Below is a small trained network, with its code and all its weights. Each question gives an input and a class and asks what happens when units are switched off, that is, made to give their printed mean instead of their output.

import numpy as np


def w(rows, s, z=0):
    codes = np.array(rows[::2]) - 128.0
    scale = np.full(codes.shape[1], s)
    scale[-1] = z or s
    return codes * scale


def f(y):
    return y / 2 * (1 + np.tanh(0.7978845608 * (y + 0.044715 * y**3)))


def log_softmax(a):
    a = a - a.max(-1, keepdims=True)
    return a - np.log(np.exp(a).sum(-1, keepdims=True))


def net(x, mask):
    res = np.array(x, float).reshape(1, 4) / 4 @ E
    y = f(res @ A[0][:, :-1].T + A[0][:, -1])
    res = res + np.where(mask, y, B[0][:, -1]) @ B[0][:, :-1]
    return log_softmax(res[-1] @ U[:, :-1].T + U[:, -1])


A, B = {}, {}
E = w([
[58,160,157,1,107,144,117,60,123],'x0',
[159,125,75,111,165,133,109,188,177],'x1',
[164,233,209,92,195,121,38,145,134],'x2',
[126,123,119,57,227,47,176,134,176],'x3',
],0.0084)
A[0] = w([
[53,143,169,95,82,154,114,41,87,189],'N0',
[151,181,167,120,127,165,40,147,119,225],'N1',
[73,122,119,114,80,173,130,74,100,147],'N2',
[149,53,62,186,99,127,176,157,127,170],'N3',
[75,137,176,83,128,110,139,57,115,145],'N4',
[97,144,160,82,121,117,137,69,101,182],'N5',
[137,148,144,99,209,85,121,145,169,151],'N6',
[125,75,2,112,141,120,170,149,184,177],'N7',
[204,161,164,130,223,93,87,184,153,167],'N8',
[94,107,20,92,149,108,174,149,172,253],'N9',
[119,157,103,51,164,161,91,166,170,232],'N10',
[130,123,100,83,187,91,142,139,184,98],'N11',
[126,157,141,78,220,91,144,137,197,118],'N12',
[146,204,175,121,127,175,29,158,124,239],'N13',
[136,146,120,102,142,147,110,152,158,213],'N14',
[95,161,148,87,104,149,102,95,119,141],'N15',
],0.0091,0.0033)
B[0] = w([
[105,56,202,99,127,107,118,135,195,221],'N0',
[144,101,136,185,211,90,127,201,149,225],'N1',
[137,62,185,131,108,101,83,145,169,183],'N2',
[98,135,76,125,121,204,174,206,100,227],'N3',
[67,116,103,77,157,115,183,129,188,196],'N4',
[73,87,153,94,159,108,160,124,181,191],'N5',
[172,158,175,137,88,133,39,87,91,218],'N6',
[125,147,74,130,89,254,160,199,67,232],'N7',
[180,104,215,159,111,79,30,80,155,254],'N8',
[91,115,103,86,91,187,158,167,110,231],'N9',
[89,79,187,84,89,128,110,136,150,218],'N10',
[124,149,120,110,60,175,80,145,83,198],'N11',
[147,151,147,133,85,148,58,142,82,233],'N12',
[145,106,137,183,220,95,128,201,163,249],'N13',
[118,92,162,120,119,133,116,146,151,171],'N14',
[118,95,152,110,165,87,131,127,167,181],'N15',
],0.0083,0.0091)
U = w([
[174,194,128,150,164,85,149,7,84,91],'0',
[122,187,127,89,111,109,118,77,95,69],'1',
[163,119,165,163,154,84,83,118,140,161],'2',
[86,105,135,87,174,100,189,125,162,142],'3',
[155,159,68,105,156,101,140,88,108,2],'4',
[139,144,9,158,138,173,188,168,77,122],'5',
[131,122,131,113,49,166,101,133,97,195],'6',
],0.011,0.0043)

Each question gives the input, the list of numbers given to net, and the class t.
The units are the neurons (one row each of A and B). Each row of codes is followed by its name. A weight is (code - 128) times the scale printed after its matrix; where a second scale follows, it is the last column's (A, B and U).
mask holds one flag per neuron, in row order. A switched-off neuron (its flag False) gives its mean, the last column of its row in B, instead of its output. The means were averaged over made-up inputs and are rounded, as every weight is.
A unit's drop is (log p(t) with every unit on - log p(t) with that unit switched off) / (log p(t) with every unit on - log p(t) with every unit switched off).
The circuit of an input: a set's keep is (log p(t) with only the set's units on - log p(t) with every unit switched off) / (log p(t) with every unit on - log p(t) with every unit switched off). Starting from the 12 units with the biggest drops (on a tie, the unit counted first), units are removed one at a time, each time the one whose removal leaves the highest keep (on an exact tie, the one counted first), for as long as the keep stays at least 0.8.
units of the circuit, in order: the units of the circuit, biggest drop first
top k neurons: the k neurons with the biggest drops, biggest first
drop of u: that unit's drop, to one decimal
input [3,0,0,-4], class 2: units of the circuit, in order	(N7)
input [-1,-7,2,-3], class 3: units of the circuit, in order	(N8, N6, N12)
input [-2,3,3,7], class 6: units of the circuit, in order	(N11, N12)
input [-1,0,2,6], class 6: units of the circuit, in order	(N13, N11)
input [-4,-2,-4,-8], class 5: units of the circuit, in order	(N3, N8)
input [4,7,0,-4], class 3: units of the circuit, in order	(N6, N12)
input [-6,-4,0,5], class 6: top 2 neurons	(N13, N1)
input [6,1,-3,6], class 6: top 3 neurons	(N11, N12, N13)
input [6,3,5,-6], class 3: top 3 neurons	(N8, N6, N12)
input [-1,7,2,-8], class 2: top 2 neurons	(N7, N9)
input [3,-4,-1,-3], class 3: drop of N8	0.1
input [-6,-2,0,3], class 5: drop of N2	0.1
input [5,7,-1,-5], class 3: drop of N12	0.2
input [2,8,-3,-3], class 5: top neuron	(N8)
